After every row comes roughly how far along a hidden order it lies, from 0 to 20.
[-14 -22  12 -10   8 -12  -4  16  35  29  10  -8   3   9   9   3  26   2
 -13  13   4 -27   9  -1   8 -39  33   9   8  -2 -10   0 -44  43   0   9
 -12] -> 5
[  3 -17  13 -16  11 -20 -13   1  35  27   9  18  -3  12   5   6  18  -4
 -10  13   3 -33  -8  -7  11 -16  11  17  10  -8 -22 -27 -44  55  18  12
   2] -> 6
[-22  19  44 -11  65 -24 -18  15  62  17  17   6 -22  20   2   7  16  -6
   3 -22  19 -57  10  -4   6 -28  13  13 -19  13 -19 -30 -19  19  17  17
  40] -> 14
[-14 -34   0  -8  -9  -7   1  15  25  26   7 -12  18  -4   8   6  30   2
 -16  16   0  -9   9   1   6 -36  32   6  17  -5  -7  12 -57  63  -6   3
 -27] -> 3
[ -9  -4  26 -13  35 -21 -23   7  50  19   6  14  -5  18   4   7  24  -8
  -5  -3   7 -46  -3  -5   3 -33   9  17  -5  -2 -25 -19 -48  47  19  21
  11] -> 10
[ -1 -37   2  -9 -20  -5  11  13  23  35  18   0  20 -16  10   1  24   7
 -20  25   1  13   0  -7  19 -26  38  10  11  -5  -8   3 -54  35  -9  -5
 -35] -> 0
[-16 -22  22 -13  17 -17  -7  13  58  24  18  -6   9   0   7   4  31  -3
 -10   5  11 -25   0  -5   8 -35  31  12  -1   2 -17  -8 -62  44   3  10
 -13] -> 6
[-19   1  24  -9  43 -20 -23   9  43  13   0   1 -12  15   6   8  23  -7
   0  -4   8 -62   8   1  -3 -33   7  10  -2   4 -18 -10 -40  48  17  24
  16] -> 12
[-16  -6  25 -13  31 -23 -13  12  47  23  10   0  -5  13   6   6  23  -4
  -5  -2  10 -38   5  -2   5 -35  25  14  -2   2 -17 -16 -47  40  10  15
   8] -> 9
[-14  -1  24 -11  44 -20 -17   9  38  14   2   6 -15  14   5   7  20  -6
  -2  -7   7 -57   6   0   1 -27  11  13  -1   2 -19 -18 -44  46  18  20
  14] -> 11
[  5 -35  14 -16  -2 -17   3   1  53  32  18  11  25   5   5   7  25  -2
 -19  19   2  -5 -17 -13  13 -30  17  17   8  -9 -27 -13 -74  51   9   4
 -22] -> 2
[ -5 -23  20 -13  17 -19 -19   2  59  12  11   6  22  11   6   5  32  -8
 -13  11   6 -25 -15  -9   5 -35  10  16   5  -5 -26  -8 -78  60  12  11
 -15] -> 5
[-11  -4  26 -12  33 -19 -11  11  41  24  14   8 -14  13   3   3  20  -4
 -10   1   8 -46   3  -4  10 -31  23  16  -4   1 -16 -28 -39  37  14  13
  15] -> 10
[-18  19  41 -11  79 -26 -20  12  57  11  10  11 -27  21   2   7  13  -6
   1 -23  16 -65   8  -4   6 -22  10  12 -17  10 -21 -30 -14  27  21  22
  44] -> 15
[ -5 -34   2 -10   5 -13 -13   5  27  20  -1   4  17   7   7   5  28  -2
 -16  18   0 -26  -6  -4   3 -35   8  10  20 -12 -17   3 -68  59   9  11
 -24] -> 4
[-12  16  28  -9  60 -21 -29   6  35   8  -3  19 -28  19   2   9  11  -7
   0 -17   2 -76   4  -2   1 -28 -12  13  -6   2 -21 -29 -13  46  30  29
  44] -> 15
[-15  -9  42 -17  35 -25 -18   7  83  28  29   2   9  16   2   6  33  -8
  -8  -4  20 -33  -8 -12  11 -39  25  18 -12   5 -30 -24 -69  36   9  10
   7] -> 8
[-21  -8  28 -10  29 -22 -12  15  47  21  15  -7   0  11   7   4  27  -3
  -8   0  12 -44   5  -2   4 -41  29  12  -2   6 -19  -9 -51  49   4  13
   2] -> 8
[ -9 -16   9 -11  16 -13  -4  12  39  28  13  -1  -3   7   6   4  22   0
 -10  10   3 -21   8  -3  12 -32  30  11   6  -1 -13 -13 -51  35   5   7
  -1] -> 6
[-28 -14  23 -11  27 -18  -3  19  64  29  30 -17  13   8   7   3  32  -2
 -12  -3  21 -16   5  -6   8 -45  45  12  -8  11 -16  -5 -57  30  -8   6
  -8] -> 6
[ -1 -44  -2  -9 -26  -6  -7   4  37  20   0  -5  36  -1  12   2  39   0
 -21  25  -4  -6  -8  -3   1 -33   7   9  24 -11 -14  21 -77  53  -6   7
 -50] -> 0
[-15  -5  27 -13  27 -24 -18   8  54  28  12   5  -8  14   4   7  21  -6
  -5  -5   8 -56   0  -4   5 -31  18  14  -3   2 -23 -21 -43  44  12  15
  14] -> 10
[ -7  -6  22 -12  38 -25 -38   0  46  12  -4  17  -7  19   5   8  23 -10
   1  -6   3 -62  -6  -3  -5 -26  -5  16   1  -3 -27 -19 -46  62  28  28
  17] -> 11
[-18  -4  27  -9  47 -20 -28   9  51  14   4   1  -3  16   6   7  23  -8
  -4  -7  11 -57   3  -1  -4 -38   9  11  -1   2 -22  -9 -45  39  17  23
   5] -> 11
[ -1 -31   0 -10  -7 -17  -9   5  26  25   6   6  17   4   9   3  28  -1
 -16  20  -2 -17  -8  -5   6 -29  15  13  17 -10 -17   1 -67  48   8  11
 -21] -> 3
[ -8   8  31 -14  51 -23 -26   7  36  14   4  19 -25  19   3   8  13  -6
   2 -12   8 -61   0  -4   6 -23   2  15  -8   2 -24 -37 -21  40  29  25
  38] -> 14
[ -65   63   71    8  100  -25  -44   21   66  -39  -15  -19  -37   32
    2    7   27  -12   19  -74   35 -100   22    8  -35  -24  -35  -10
  -34   33  -14   13   32   20   19   49   77] -> 20
[-14  -9  17 -10  40 -20 -15  12  30  20   5   2 -10  12   7   6  21  -3
  -8   2   6 -50   9   0   4 -32  22  12   4  -1 -15 -11 -27  46  13  18
   5] -> 9
[ -3 -35  13 -11  -1 -15 -16   3  55  24  10   3  32   8   9   4  33  -4
 -15  16   2 -18 -13  -8   5 -35  12  12  14  -8 -24   1 -76  57   6   9
 -28] -> 2
[-18 -23   6  -7   7 -11  -6  17  19  22   4 -13   4   3  11   3  30   0
 -11  10   4 -27  12   3   5 -41  32   7   8  -2  -9  11 -51  47  -2  11
 -21] -> 6
[-19 -10  18  -9  26 -16 -10  15  42  23  11  -6  -7   9   8   5  23  -1
  -7   1   8 -35  13   1   7 -37  33  10   2   3 -10 -11 -42  35   5  12
  -3] -> 8
